(in the rows, 128 means zero)
Each row is followed by its group and then its class within the group.
[130 102  73 118 123 131 125 174 147 120 131 131 109 145  49 115 130  71
 119 117 133 124 136 125 114 125 108 137 124 136 141 135 145 141 125 126
  96 140 131 122 119 113 146 104 157 146 158 127]  <34>:T
[129 108 123 125 135 127 119 163 134 125 130 140 131 131  45 119 122  91
 117 139 120 114 122 122 121 101 102 132 109 130 131 126 135 134 132 130
  98 130 138 121 129 106 131 105 129 163 140 125]  <34>:K
[132 109  79 108 124 119 123 179 139 111 133 140 116 141  58 122 125  98
 118 124 130 116 123 116 119 119 107 137 109 130 132 134 138 141 134 131
  96 132 132 123 119 112 142 107 161 155 166 122]  <34>:K
[136 100  75 108 120 121 120 181 151 109 138 137 115 146  46 123 132  83
 129 114 135 113 133 126 107 130 106 132 120 130 141 128 148 139 127 130
  92 140 132 128  89 112 145  96 155 139 151 136]  <34>:R
[144 102  65 124 131 127 135 185 156 111 152 153 123 141   4 113 122  74
 107 138 130 137 142 135 129  82 101 135  91 142 129 126 133 141 138 137
  89 125 121 131 141 108 137 117 119 180 184 118]  <29>:C
[125  99 118 123 128 124 115 156 139 140 120 134 118 134  68 126 126  89
 131 117 125 121 127 124 129 121 108 135 131 132 138 132 128 133 132 122
 114 137 130 129 121 115 136 112 149 140 130 110]  <34>:T
[135 113 126 127 141 127 118 162 135 136 136 139 121 129  26 119 120  73
 109 140 125 136 142 136 122  78 115 132 105 129 123 128 132 132 128 129
 106 129 118 134 146 109 133 130 105 167 151 121]  <29>:C
[130  94 116 111 126 126  98 185 143 132 128 136 110 137   9 104 125  64
 110 122 131 112 139 127 108  96  97 129 130 118 129 134 146 133 123 128
  93 138 130 131 131 104 143 109 140 155 137 123]  <34>:R
[123 125 155 115 122 134 119 165 122 138 136 133 110 122  64 117 122  90
 121 112 122 107 134 134 111 106 112 130 105 114 119 136 139 129 109 125
 113 119 129 147 138 111 135 122 165 142 119 145]  <29>:L
[138 120 106 120 120 133 147 174 140 117 133 138 116 137  51 122 131  86
 123 119 129 127 132 138 121 105 109 135  96 131 124 136 134 136 121 129
 109 123 134 139 141 119 139 121 142 150 163 142]  <29>:L
[133 104  93 127 142 121 115 156 147 141 123 143 120 150  46 111 118  80
  92 138 126 140 141 126 135  93 105 139 121 136 126 136 128 138 131 127
  99 137 132 126 130 109 131 121 117 170 133  93]  <34>:T
[127 120 114 121 130 134 130 162 134 125 134 144 127 133  54 122 125  92
 120 126 126 126 132 132 124 103 107 129 103 128 123 125 129 136 123 137
 117 120 130 131 134 116 129 117 133 150 139 131]  <29>:L
[128 111  94 129 129 121 132 153 135 114 130 139 119 138  92 120 128 109
 126 126 126 115 123 121 101 134 112 135 116 133 136 120 131 137 132 131
 101 129 138 120 120 121 131 110 151 147 149 126]  <34>:K
[129 109 122 128 130 128 113 158 131 140 120 139 111 133  62 117 126  71
 117 129 125 122 135 124 124 109 107 133 124 133 133 134 130 129 131 119
 111 133 133 124 124 110 136 119 142 158 133 108]  <34>:T
[132 101  48 121 135 126 126 175 147 108 133 148 130 145  48 118 125  99
 122 133 132 134 114 120 128 107 105 138 106 146 135 121 125 143 136 139
 101 131 135 118 121 114 134 103 119 172 165 107]  <34>:K
[130 111 115 118 127 126 118 160 131 133 123 138 115 135  62 120 124  83
 123 120 126 115 129 121 120 116 107 135 123 128 135 131 138 137 124 118
 112 130 142 129 123 112 137 113 146 138 127 128]  <34>:R
[136 108  90 121 137 129 127 176 144 120 138 148 133 144  21 115 121  88
 113 138 124 145 139 134 124  85 100 136 104 132 126 122 132 138 134 135
 108 127 128 131 140 110 134 120 101 183 161 120]  <29>:B
[131 125  98 129 121 126 134 151 140 115 139 141 117 128  84 111 123 109
 117 124 125 122 133 135 121 107 119 133 109 130 126 139 135 132 128 127
 109 124 128 134 133 117 131 121 148 147 147 133]  <29>:C
[139 122 109 123 124 134 134 175 136 120 125 140 121 142  45 120 127  83
 119 126 130 112 130 136 120 100 104 125  96 130 129 130 135 133 118 135
 103 132 121 132 138 124 143 116 142 145 155 148]  <29>:L
[131 119 112 124 132 135 129 166 139 120 133 144 119 131  58 113 127  93
 114 126 124 124 137 137 124  92 106 135 100 118 124 125 133 138 122 145
 113 121 131 135 143 104 123 127 138 164 140 128]  <29>:B
[127 117  82 128 135 124 138 144 147 124 128 146 129 132  88 127 121 105
 119 132 127 127 126 125 134 114 103 138 114 137 134 119 122 143 126 135
 115 127 145 122 124 118 123 117 123 152 135 113]  <34>:K
[131 132 117 129 127 129 130 158 141 126 137 138 118 129  63 119 122  96
 119 125 130 128 131 135 126  95 117 132 101 130 125 139 131 134 126 139
 116 120 129 138 135 117 133 132 140 147 141 126]  <29>:L
[130 114  89 119 122 125 125 158 143 117 121 139 115 137  68 120 128  86
 121 126 127 111 125 125 116 121 112 137 126 126 136 132 128 143 127 135
 105 132 138 128 121 111 133 108 143 143 127 126]  <34>:R
[124 108 109 117 124 125 121 154 140 130 123 135 113 133  71 125 121  83
 118 115 124 118 133 126 122 125 108 134 126 125 133 132 136 141 124 131
 110 132 145 129 121 112 132 109 142 141 121 124]  <34>:R
[122 127 157 123 130 134 117 159 126 143 125 135 113 122  63 114 121  89
 112 127 129 120 140 137 124  79 106 133 104 118 122 139 138 126 117 130
 117 111 132 141 151 103 127 133 135 156 112 124]  <29>:L
[131 104 102 125 128 123 108 181 138 125 132 143 118 130  28 113 121  87
 120 129 129 117 125 122 120 104 105 137 107 135 130 127 139 135 134 131
 102 138 131 128 128 103 127 104 133 161 152 115]  <34>:K
[133 118 144 129 126 129 122 168 132 122 142 128 112 130  49 117 127  92
 122 130 130 114 134 134 107 102 112 129 118 126 127 132 144 130 132 126
  96 134 125 135 128 114 138 117 170 154 154 135]  <29>:C
[126 139 122 136 129 128 132 154 132 121 138 145 117 121  86 115 121 117
 122 121 119 113 125 134 128 101 117 134 105 127 121 130 129 134 124 134
 116 115 136 134 136 110 127 131 157 154 130 122]  <29>:B
[129 106  81 113 127 121 121 176 149 102 130 134 109 142  47 112 130  81
 118 120 131 119 132 126 104 123 105 134 126 128 140 137 137 142 128 129
  98 136 135 127 117 110 138 107 158 155 146 113]  <34>:R
[139  87  49 110 141 127 118 188 159 120 131 153 136 157   4 113 124  78
 104 147 126 154 145 125 132  95  97 140 113 141 135 123 130 142 135 122
  97 146 128 120 134 107 143 109  88 182 178  84]  <34>:T
